Below is a small trained network, with its code and all its weights. Each question gives an input and a class and asks what happens when units are switched off, that is, made to give their printed mean instead of their output.

import numpy as np


def w(rows, s, z=0):
    codes = np.array(rows[::2]) - 128.0
    scale = np.full(codes.shape[1], s)
    scale[-1] = z or s
    return codes * scale


def f(y):
    return np.maximum(y, 0)


def log_softmax(a):
    a = a - a.max(-1, keepdims=True)
    return a - np.log(np.exp(a).sum(-1, keepdims=True))


def net(x, mask):
    res = np.array(x, float).reshape(1, 6) / 4 @ E
    y = f(res @ A[0][:, :-1].T + A[0][:, -1])
    res = res + np.where(mask, y, B[0][:, -1]) @ B[0][:, :-1]
    return log_softmax(res[-1] @ U[:, :-1].T + U[:, -1])


A, B = {}, {}
E = w([
[128,125,124,134,124,127,126,123],'x0',
[180,66,76,124,246,188,87,49],'x1',
[204,144,160,49,2,158,82,59],'x2',
[147,178,162,233,121,227,138,174],'x3',
[140,130,122,144,126,116,122,132],'x4',
[115,226,97,147,107,146,167,12],'x5',
],0.0088)
A[0] = w([
[135,185,40,146,118,81,144,61,109],'N0',
[162,107,239,233,118,253,152,132,23],'N1',
[183,2,179,120,130,114,56,226,3],'N2',
[177,95,82,121,211,194,87,89,127],'N3',
[216,142,168,128,44,155,23,63,70],'N4',
[37,163,52,192,208,107,127,147,74],'N5',
[149,83,134,114,145,21,36,137,168],'N6',
],0.0084,0.0038)
B[0] = w([
[202,135,187,46,145,227,212,67,196],'N0',
[180,77,230,65,172,49,176,77,229],'N1',
[128,118,75,167,111,211,240,124,226],'N2',
[81,255,53,179,103,13,131,131,232],'N3',
[39,76,85,62,81,150,65,168,255],'N4',
[69,62,116,168,156,169,24,126,219],'N5',
[219,180,240,139,146,143,111,90,210],'N6',
],0.0085,0.0089)
U = w([
[159,140,91,160,124,251,195,65,27],'0',
[173,68,161,102,160,39,127,52,78],'1',
[86,65,78,142,105,167,32,107,2],'2',
[102,209,79,161,77,42,152,129,184],'3',
[142,144,115,150,117,132,117,93,245],'4',
[146,164,116,109,152,143,119,125,215],'5',
],0.012,0.004)

Each question gives the input, the list of numbers given to net, and the class t.
The units are the neurons (one row each of A and B). Each row of codes is followed by its name. A weight is (code - 128) times the scale printed after its matrix; where a second scale follows, it is the last column's (A, B and U).
mask holds one flag per neuron, in row order. A switched-off neuron (its flag False) gives its mean, the last column of its row in B, instead of its output. The means were averaged over made-up inputs and are rounded, as every weight is.
A unit's drop is (log p(t) with every unit on - log p(t) with that unit switched off) / (log p(t) with every unit on - log p(t) with every unit switched off).
unit that matters most: the unit with the biggest drop
k most important neurons: the k neurons with the biggest drops, biggest first
drop when u is switched off: that unit's drop, to one decimal
input [0,-4,3,-3,-4,8], class 0: unit that matters most -> N0
input [1,2,0,-2,4,-5], class 0: 2 most important neurons -> (N2; N1)
input [-8,2,-8,-5,6,8], class 0: 3 most important neurons -> (N0; N4; N1)
input [8,-6,8,-5,-6,-6], class 2: 2 most important neurons -> (N4; N1)
input [-6,-3,7,0,-7,-1], class 2: 2 most important neurons -> (N4; N3)
input [3,-5,5,-2,3,5], class 0: 3 most important neurons -> (N0; N3; N5)
input [-5,6,-1,-5,6,7], class 0: 2 most important neurons -> (N0; N1)
input [4,-7,0,-8,-6,5], class 1: 3 most important neurons -> (N3; N0; N2)
input [-6,8,7,-6,5,-8], class 0: 2 most important neurons -> (N2; N6)
input [1,4,1,5,-3,4], class 1: 2 most important neurons -> (N1; N2)
input [-3,5,-7,-2,-5,-4], class 2: 3 most important neurons -> (N5; N1; N0)
input [-5,3,0,-7,-6,-7], class 0: 2 most important neurons -> (N2; N1)
input [4,-1,2,4,2,-3], class 1: 2 most important neurons -> (N1; N3)
input [5,4,-4,4,2,3], class 4: most important neuron -> (N5)
input [8,0,-8,-1,-4,-5], class 2: 3 most important neurons -> (N5; N0; N1)
input [5,5,6,0,2,2], class 2: drop when N1 is switched off -> 0.1
input [-4,8,-3,0,-8,-1], class 3: drop when N4 is switched off -> 0.0
input [-1,-8,5,-8,-8,3], class 1: drop when N3 is switched off -> 1.9
input [-2,-5,8,-3,0,-6], class 2: drop when N2 is switched off -> -0.1
input [5,5,7,-7,8,-2], class 5: unit that matters most -> N6
